[[ -2  19  -8  -4  -3]
 [ 23 -33  29   9  17]
 [-49 -36 -46 -17  44]
 [-22   8 -24 -33   6]
 [ 13 -37  19  -2  30]]
|
[[ -3  17  44   6  30]
 [ -4   9 -17 -33  -2]
 [ -8  29 -46 -24  19]
 [ 19 -33 -36   8 -37]
 [ -2  23 -49 -22  13]]

[[  5 -45]
 [-17 -26]
 [ 13   2]
 [ 45  49]
 [ -9 -24]
 [-20 -26]
 [ 44  10]
 [  6  50]
 [-13 -32]]
|
[[-45 -26   2  49 -24 -26  10  50 -32]
 [  5 -17  13  45  -9 -20  44   6 -13]]

[[ -7 -40]
 [ 17  -7]
 [ 32  28]
 [ 14 -23]
 [ 29  20]
 [ 28  17]
 [ 38  42]
 [ -4 -34]
 [  7 -21]
 [  9 -19]]
|
[[-40  -7  28 -23  20  17  42 -34 -21 -19]
 [ -7  17  32  14  29  28  38  -4   7   9]]

[[ 11  26  10  -8  11   5 -41  -6  -4]
 [ 12  15  -1 -16   7  -3 -22   3  -3]
 [  2   1   2  19 -19  13  -3 -15  11]
 [ 16   1 -16 -20   2 -16  11  10 -14]
 [ 33  21 -16 -20  -6 -12 -11  -4 -16]]
|
[[ -4  -3  11 -14 -16]
 [ -6   3 -15  10  -4]
 [-41 -22  -3  11 -11]
 [  5  -3  13 -16 -12]
 [ 11   7 -19   2  -6]
 [ -8 -16  19 -20 -20]
 [ 10  -1   2 -16 -16]
 [ 26  15   1   1  21]
 [ 11  12   2  16  33]]

[[  7  10   3   9 -14   7  12 -10  10  11  24  26 -23 -25]
 [-10 -11 -11   7  -9   1 -29 -16 -11  -6   7 -10  12  46]]
|
[[-25  46]
 [-23  12]
 [ 26 -10]
 [ 24   7]
 [ 11  -6]
 [ 10 -11]
 [-10 -16]
 [ 12 -29]
 [  7   1]
 [-14  -9]
 [  9   7]
 [  3 -11]
 [ 10 -11]
 [  7 -10]]

[[  2  16 -21  -1  16 -12  27 -19  14   0  -8  14 -10 -21]
 [  5   9 -15   6   9   4  21 -14  29  14  -8   0 -17   3]
 [ -6   4  -9  20  -7  18  15  -4   8  18   1  -5 -11 -21]
 [ -8 -13   8 -41   5  -9  -7   2   4 -20  -3 -20  12 -12]
 [ 14  15  -9  27   1  -3   9  -6  16  20  -9  15 -16  14]]
|
[[-21   3 -21 -12  14]
 [-10 -17 -11  12 -16]
 [ 14   0  -5 -20  15]
 [ -8  -8   1  -3  -9]
 [  0  14  18 -20  20]
 [ 14  29   8   4  16]
 [-19 -14  -4   2  -6]
 [ 27  21  15  -7   9]
 [-12   4  18  -9  -3]
 [ 16   9  -7   5   1]
 [ -1   6  20 -41  27]
 [-21 -15  -9   8  -9]
 [ 16   9   4 -13  15]
 [  2   5  -6  -8  14]]

[[ 17  18  10  19 -27 -31 -26 -31 -26  33  15]
 [-11  -8  -2 -16   7  13   7  20  15 -12 -11]
 [  7  11   9  10  -8 -12  -8 -16 -16   8  14]
 [ 12   2  -3   2  -4  -7  -2 -10  -9   5   4]
 [-11 -17  -5  -9  24  32  29  24  19 -37 -14]
 [-14  -4  -8 -20  10   4  -2  12  13  -6  -4]]
|
[[ 15 -11  14   4 -14  -4]
 [ 33 -12   8   5 -37  -6]
 [-26  15 -16  -9  19  13]
 [-31  20 -16 -10  24  12]
 [-26   7  -8  -2  29  -2]
 [-31  13 -12  -7  32   4]
 [-27   7  -8  -4  24  10]
 [ 19 -16  10   2  -9 -20]
 [ 10  -2   9  -3  -5  -8]
 [ 18  -8  11   2 -17  -4]
 [ 17 -11   7  12 -11 -14]]

[[ 13  26   9]
 [-23  -7 -13]
 [-36 -21 -43]
 [ 51 -12  36]]
|
[[  9 -13 -43  36]
 [ 26  -7 -21 -12]
 [ 13 -23 -36  51]]

[[-36  18  45 -46 -33 -19   1  -4   4 -25  32  29  -8 -48]
 [ 17 -14 -37  32  32  40  36  26  21 -35 -38  38 -23  -9]
 [ 17  -6 -20  -1  -4  -4 -12  29 -26  16  24  -8 -46  13]
 [-30 -12   9  48 -16 -20  37 -15 -35  -3 -45   3  41  14]]
|
[[-48  -9  13  14]
 [ -8 -23 -46  41]
 [ 29  38  -8   3]
 [ 32 -38  24 -45]
 [-25 -35  16  -3]
 [  4  21 -26 -35]
 [ -4  26  29 -15]
 [  1  36 -12  37]
 [-19  40  -4 -20]
 [-33  32  -4 -16]
 [-46  32  -1  48]
 [ 45 -37 -20   9]
 [ 18 -14  -6 -12]
 [-36  17  17 -30]]
---
[[ 16 -45   0   5   1]
 [-12  10 -14 -12   6]
 [ 29  21   1  24  40]
 [ 13  20  -6  17  -6]
 [-11   6 -18  26   0]]
|
[[ 16 -45]
 [-12  10]
 [ 29  21]]

[[ 10 -15 -48   9  -4]
 [  7  10  20  -8 -10]
 [  0   6   6 -21  25]
 [-33  21 -19   4 -11]]
|
[[ 10 -15]
 [  7  10]
 [  0   6]]

[[ -8  17 -20   9]
 [-34  17  23  25]
 [ 12   6   2  13]
 [-11 -35  24  37]]
|
[[ -8  17]
 [-34  17]
 [ 12   6]]

[[-43 -33 -39  -8]
 [-41 -38 -35  -5]
 [ 30  17 -28  40]
 [ 20 -41  34  23]
 [-22  10  -4  -9]]
|
[[-43 -33]
 [-41 -38]
 [ 30  17]]

[[-10 -45  11  26   5]
 [ 25  29 -14   0  27]
 [  7  16 -14   9 -27]
 [  8 -38  12  42   4]
 [ 15  29 -20 -19  40]]
|
[[-10 -45]
 [ 25  29]
 [  7  16]]

[[-15 -41 -36 -14  36]
 [ 19  -5  31  34  -8]
 [  8   7 -36 -23   8]]
|
[[-15 -41]
 [ 19  -5]
 [  8   7]]

[[-30  35 -14  28]
 [-10 -13  29 -24]
 [ 22 -15 -23  38]
 [-35  45 -10  -6]
 [ 19 -17   7 -42]]
|
[[-30  35]
 [-10 -13]
 [ 22 -15]]

[[ 50   4]
 [ 31 -34]
 [ 43  22]
 [-37 -28]]
|
[[ 50   4]
 [ 31 -34]
 [ 43  22]]
---
[[ 29  -7   0  24]
 [-17   8  31   6]
 [  2  -4  34  37]
 [ 27  16   1  -8]]
|
[[-17   8  31]
 [  2  -4  34]]

[[-22   5  16]
 [ -3   0   3]
 [-22 -40  19]
 [ 33  13 -29]
 [ 24  36 -24]]
|
[[ -3   0   3]
 [-22 -40  19]]

[[-47  48 -48  17 -24]
 [ -8  26 -43  33  30]
 [ 38  42  32 -32  38]]
|
[[ -8  26 -43]
 [ 38  42  32]]

[[  9  10  17]
 [ 38  10  45]
 [ 15  -1  21]
 [ 12 -37   4]
 [ -3  11  -5]]
|
[[38 10 45]
 [15 -1 21]]

[[-32 -36  -2]
 [ -1 -25  36]
 [  0  19 -22]
 [-26 -50   7]]
|
[[ -1 -25  36]
 [  0  19 -22]]

[[-27 -16  22  23]
 [-36  15  23  -2]
 [ 10  23   6 -39]
 [-34  -7  24  17]
 [ 24   1 -37  14]]
|
[[-36  15  23]
 [ 10  23   6]]

[[ 12  -4 -35  -2  -3]
 [-10  13   5 -21  -8]
 [ 37   9  39  26 -28]
 [  1 -21  -4 -10  31]]
|
[[-10  13   5]
 [ 37   9  39]]
